Here is a tiny trained network, its code and every weight. The questions are about switching its units off for an input and a class, where a switched-off unit gives its printed mean instead of its output.

import numpy as np


def w(rows, s, z=0):
    codes = np.array(rows[::2]) - 128.0
    scale = np.full(codes.shape[1], s)
    scale[-1] = z or s
    return codes * scale


def norm(h):
    return h / np.sqrt((h * h).mean(-1, keepdims=True) + 1e-5)


def f(y):
    return y / 2 * (1 + np.tanh(0.7978845608 * (y + 0.044715 * y**3)))


def log_softmax(a):
    a = a - a.max(-1, keepdims=True)
    return a - np.log(np.exp(a).sum(-1, keepdims=True))


def net(x, mask):
    res = np.array(x, float).reshape(1, 6) / 4 @ E
    u = 0
    for l in range(2):
        y = f(norm(res) @ A[l][:, :-1].T + A[l][:, -1])
        res = res + np.where(mask[u : u + 3], y, B[l][:, -1]) @ B[l][:, :-1]
        u += 3
    return log_softmax(norm(res)[-1] @ U[:, :-1].T + U[:, -1])


A, B = {}, {}
E = w([
[255,163,75],'x0',
[104,179,225],'x1',
[128,129,133],'x2',
[130,124,124],'x3',
[142,216,39],'x4',
[126,124,128],'x5',
],0.0039)
A[0] = w([
[28,115,1,2],'L0N0',
[23,85,18,176],'L0N1',
[247,82,186,148],'L0N2',
],0.0077,0.0063)
B[0] = w([
[239,253,254,141],'L0N0',
[94,247,120,255],'L0N1',
[140,217,131,199],'L0N2',
],0.0094,0.0035)
A[1] = w([
[45,101,169,253],'L1N0',
[187,149,61,55],'L1N1',
[220,254,56,132],'L1N2',
],0.0064,0.0033)
B[1] = w([
[79,110,80,196],'L1N0',
[129,82,134,137],'L1N1',
[136,3,164,254],'L1N2',
],0.0056,0.0063)
U = w([
[43,168,102,178],'0',
[177,204,168,207],'1',
[195,44,148,176],'2',
[182,98,7,33],'3',
[44,73,205,3],'4',
],0.017,0.0052)

Each question gives the input, the list of numbers given to net, and the class t.
The units are the neurons (one row each of A and B). Each row of codes is followed by its name. A weight is (code - 128) times the scale printed after its matrix; where a second scale follows, it is the last column's (A, B and U).
mask holds one flag per neuron, layer by layer. A switched-off neuron (its flag False) gives its mean, the last column of its row in B, instead of its output. The means were averaged over made-up inputs and are rounded, as every weight is.
A unit's drop is (log p(t) with every unit on - log p(t) with that unit switched off) / (log p(t) with every unit on - log p(t) with every unit switched off).
The circuit of an input: a set's keep is (log p(t) with only the set's units on - log p(t) with every unit switched off) / (log p(t) with every unit on - log p(t) with every unit switched off). Starting from all 6 units, units are removed one at a time, each time the one whose removal leaves the highest keep (on an exact tie, the one counted first), for as long as the keep stays at least 0.8.
units of the circuit, in order: the units of the circuit, biggest drop first
unit that matters most: the unit with the biggest drop
k most important neurons: the k neurons with the biggest drops, biggest first
k most important neurons of layer l: the k neurons of layer l with the biggest drops, biggest first
drop of u: that unit's drop, to one decimal
input [8,-2,3,6,-1,-3], class 2: units of the circuit, in order => L1N2
input [7,4,3,4,1,8], class 2: 3 most important neurons => L0N1, L1N2, L0N0
input [-6,-3,-3,4,-5,5], class 0: units of the circuit, in order => L1N2, L0N1
input [-8,-2,-7,-3,-8,-3], class 0: units of the circuit, in order => L1N2, L1N0
input [5,3,0,4,7,0], class 2: units of the circuit, in order => L1N2, L0N1
input [-1,-1,2,-6,5,3], class 1: 2 most important neurons => L0N0, L1N0
input [0,-1,-7,0,4,1], class 1: 2 most important neurons of layer 1 => L1N0, L1N2
input [1,6,-6,-8,5,2], class 2: units of the circuit, in order => L0N1, L1N2
input [5,-7,-7,-3,0,0], class 2: 2 most important neurons => L1N2, L1N0
input [0,-8,4,-2,5,-1], class 1: 3 most important neurons => L0N1, L0N0, L1N0
input [0,0,0,4,-6,-2], class 0: 3 most important neurons => L1N2, L0N2, L0N0
input [-8,-2,-3,6,-6,8], class 0: 3 most important neurons => L1N2, L0N1, L1N0
input [2,0,3,-6,8,-3], class 3: 2 most important neurons => L0N0, L1N2
input [3,8,2,-1,1,-5], class 2: unit that matters most => L0N1
input [-8,-3,-4,-4,-6,3], class 0: 3 most important neurons => L1N2, L0N1, L1N0
input [-3,0,4,-2,-7,-4], class 0: 2 most important neurons => L1N2, L1N0
input [-1,-5,4,3,2,7], class 1: 2 most important neurons => L0N0, L0N1
input [7,5,-1,-1,1,-2], class 2: 2 most important neurons => L0N1, L1N2
input [0,-1,0,-3,-5,-3], class 0: 2 most important neurons => L1N2, L0N0
input [-5,-2,-5,-5,5,2], class 1: unit that matters most => L0N0
input [0,-1,2,2,-8,0], class 0: 2 most important neurons of layer 0 => L0N2, L0N0
input [8,-4,5,1,-1,5], class 2: 2 most important neurons of layer 1 => L1N2, L1N0
input [4,3,-5,5,8,-1], class 2: 2 most important neurons of layer 0 => L0N1, L0N2
input [-6,-8,-6,-6,-4,0], class 0: drop of L0N1 => 0.2
